Here is a tiny trained network, its code and every weight. The questions are about switching its units off for an input and a class, where a switched-off unit gives its printed mean instead of its output.

import numpy as np


def w(rows, s, z=0):
    codes = np.array(rows[::2]) - 128.0
    scale = np.full(codes.shape[1], s)
    scale[-1] = z or s
    return codes * scale


def norm(h):
    return h / np.sqrt((h * h).mean(-1, keepdims=True) + 1e-5)


def f(y):
    return np.maximum(y, 0)


def log_softmax(a):
    a = a - a.max(-1, keepdims=True)
    return a - np.log(np.exp(a).sum(-1, keepdims=True))


def net(x, mask):
    res = np.array(x, float).reshape(1, 5) / 4 @ E
    u = 0
    for l in range(2):
        y = f(norm(res) @ A[l][:, :-1].T + A[l][:, -1])
        res = res + np.where(mask[u : u + 15], y, B[l][:, -1]) @ B[l][:, :-1]
        u += 15
    return log_softmax(norm(res)[-1] @ U[:, :-1].T + U[:, -1])


A, B = {}, {}
E = w([
[73,111,173,197],'x0',
[119,124,94,83],'x1',
[9,173,168,103],'x2',
[82,105,69,226],'x3',
[150,252,116,154],'x4',
],0.0032)
A[0] = w([
[92,3,112,244,78],'0.n1',
[140,115,117,15,29],'0.n2',
[149,70,71,88,61],'0.n3',
[204,149,88,132,15],'0.n4',
[174,137,192,100,170],'0.n5',
[139,182,147,53,40],'0.n6',
[121,102,225,127,127],'0.n7',
[134,203,166,209,102],'0.n8',
[122,204,187,105,105],'0.n9',
[147,93,119,59,48],'0.n10',
[60,167,130,149,70],'0.n11',
[111,241,146,170,119],'0.n12',
[142,43,183,62,3],'0.n13',
[182,187,59,173,113],'0.n14',
[40,125,95,92,38],'0.n15',
],0.0071,0.0032)
B[0] = w([
[169,227,35,127,253],'0.n1',
[119,181,211,152,202],'0.n2',
[119,120,161,38,178],'0.n3',
[162,112,75,124,173],'0.n4',
[162,94,107,182,226],'0.n5',
[213,232,112,106,189],'0.n6',
[139,73,60,233,193],'0.n7',
[57,138,190,191,206],'0.n8',
[208,153,171,168,205],'0.n9',
[52,198,214,135,176],'0.n10',
[194,95,106,97,184],'0.n11',
[112,113,188,161,237],'0.n12',
[68,17,163,154,192],'0.n13',
[101,96,8,138,219],'0.n14',
[135,109,2,80,173],'0.n15',
],0.0053,0.0035)
A[1] = w([
[132,81,74,118,133],'1.n1',
[143,95,193,2,128],'1.n2',
[97,153,128,174,127],'1.n3',
[95,182,132,92,109],'1.n4',
[177,107,80,98,166],'1.n5',
[37,113,87,69,3],'1.n6',
[110,187,176,102,66],'1.n7',
[113,124,99,62,203],'1.n8',
[117,58,174,145,223],'1.n9',
[106,99,83,165,22],'1.n10',
[167,163,171,112,107],'1.n11',
[143,144,90,161,109],'1.n12',
[156,126,82,102,189],'1.n13',
[39,141,80,112,157],'1.n14',
[116,174,110,231,17],'1.n15',
],0.0099,0.0018)
B[1] = w([
[145,139,173,170,205],'1.n1',
[60,182,184,220,208],'1.n2',
[123,141,145,49,190],'1.n3',
[191,135,99,162,158],'1.n4',
[112,67,200,51,213],'1.n5',
[228,41,163,74,167],'1.n6',
[225,79,105,223,175],'1.n7',
[204,84,255,99,177],'1.n8',
[44,15,55,184,193],'1.n9',
[144,160,74,96,193],'1.n10',
[174,138,31,201,188],'1.n11',
[110,176,127,73,210],'1.n12',
[136,29,225,62,206],'1.n13',
[173,193,61,28,205],'1.n14',
[33,160,197,46,254],'1.n15',
],0.0055,0.0049)
U = w([
[253,211,156,241,138],'0',
[63,236,86,56,177],'1',
[248,70,138,15,183],'2',
[98,8,83,199,119],'3',
[147,163,97,168,2],'4',
[134,138,77,163,12],'5',
[63,96,240,190,196],'6',
],0.012,0.0072)

Each question gives the input, the list of numbers given to net, and the class t.
The units are the neurons (one row each of A and B). Each row of codes is followed by its name. A weight is (code - 128) times the scale printed after its matrix; where a second scale follows, it is the last column's (A, B and U).
mask holds one flag per neuron, layer by layer. A switched-off neuron (its flag False) gives its mean, the last column of its row in B, instead of its output. The means were averaged over made-up inputs and are rounded, as every weight is.
A unit's drop is (log p(t) with every unit on - log p(t) with that unit switched off) / (log p(t) with every unit on - log p(t) with every unit switched off).
The circuit of an input: a set's keep is (log p(t) with only the set's units on - log p(t) with every unit switched off) / (log p(t) with every unit on - log p(t) with every unit switched off). Starting from the 12 units with the biggest drops (on a tie, the unit counted first), units are removed one at a time, each time the one whose removal leaves the highest keep (on an exact tie, the one counted first), for as long as the keep stays at least 0.8.
circuit, biggest first: the units of the circuit, biggest drop first
k most important neurons: the k neurons with the biggest drops, biggest first
top k neurons in layer l: the k neurons of layer l with the biggest drops, biggest first
drop when u is switched off: that unit's drop, to one decimal
input [2,-8,6,0,-2], class 1: top 2 neurons in layer 0 => (0.n7; 0.n13)
input [-4,-5,4,-6,-8], class 3: circuit, biggest first => (1.n9; 0.n7)
input [-7,3,0,-1,-3], class 6: 2 most important neurons => (1.n2; 0.n1)
input [4,-3,-4,-7,1], class 6: 2 most important neurons => (0.n7; 1.n14)
input [-6,8,0,-6,-4], class 6: circuit, biggest first => (1.n2)
input [-5,8,2,2,-6], class 6: 4 most important neurons => (1.n2; 0.n1; 0.n3; 0.n14)
input [6,-2,8,3,-5], class 2: top 2 neurons in layer 1 => (1.n6; 1.n2)
input [-5,4,8,1,3], class 0: 2 most important neurons => (0.n14; 0.n9)
input [-6,-7,1,-5,-5], class 3: circuit, biggest first => (1.n9; 0.n13)
input [4,2,-3,1,-5], class 2: circuit, biggest first => (0.n1; 1.n13)
input [-1,8,8,-3,-2], class 2: top 2 neurons in layer 0 => (0.n15; 0.n12)
input [3,3,4,-6,-4], class 3: top 2 neurons in layer 1 => (1.n9; 1.n15)
input [4,0,3,-8,-4], class 3: 2 most important neurons => (1.n9; 0.n7)
input [-7,-5,-3,-8,-6], class 3: circuit, biggest first => (1.n9; 0.n13; 0.n1)
input [-3,-8,7,2,6], class 6: circuit, biggest first => (0.n12)
input [2,7,-5,0,-4], class 6: top 2 neurons in layer 0 => (0.n3; 0.n14)
input [-2,-8,-2,7,-6], class 2: top 2 neurons in layer 0 => (0.n1; 0.n8)
input [-7,-8,-3,-7,-7], class 3: top 3 neurons in layer 0 => (0.n13; 0.n5; 0.n7)
input [-3,-7,5,-8,-6], class 3: 2 most important neurons => (1.n9; 0.n7)
input [1,-8,6,-3,-3], class 3: 2 most important neurons => (1.n9; 0.n1)
input [0,1,-5,-4,-1], class 6: 2 most important neurons => (1.n2; 0.n3)
input [6,-3,-8,8,-4], class 1: 2 most important neurons => (0.n1; 1.n15)
input [-4,-6,-3,3,3], class 1: most important neuron => (0.n8)
input [2,-4,-5,-7,-7], class 3: drop when 1.n9 is switched off => 0.2
input [-8,-7,-6,3,5], class 2: drop when 1.n13 is switched off => 0.1
input [-2,4,-8,-6,-7], class 6: drop when 1.n2 is switched off => 0.2
input [8,-5,1,-2,-4], class 1: drop when 0.n1 is switched off => 0.7
input [-5,4,-2,-6,3], class 0: most important neuron => (0.n2)
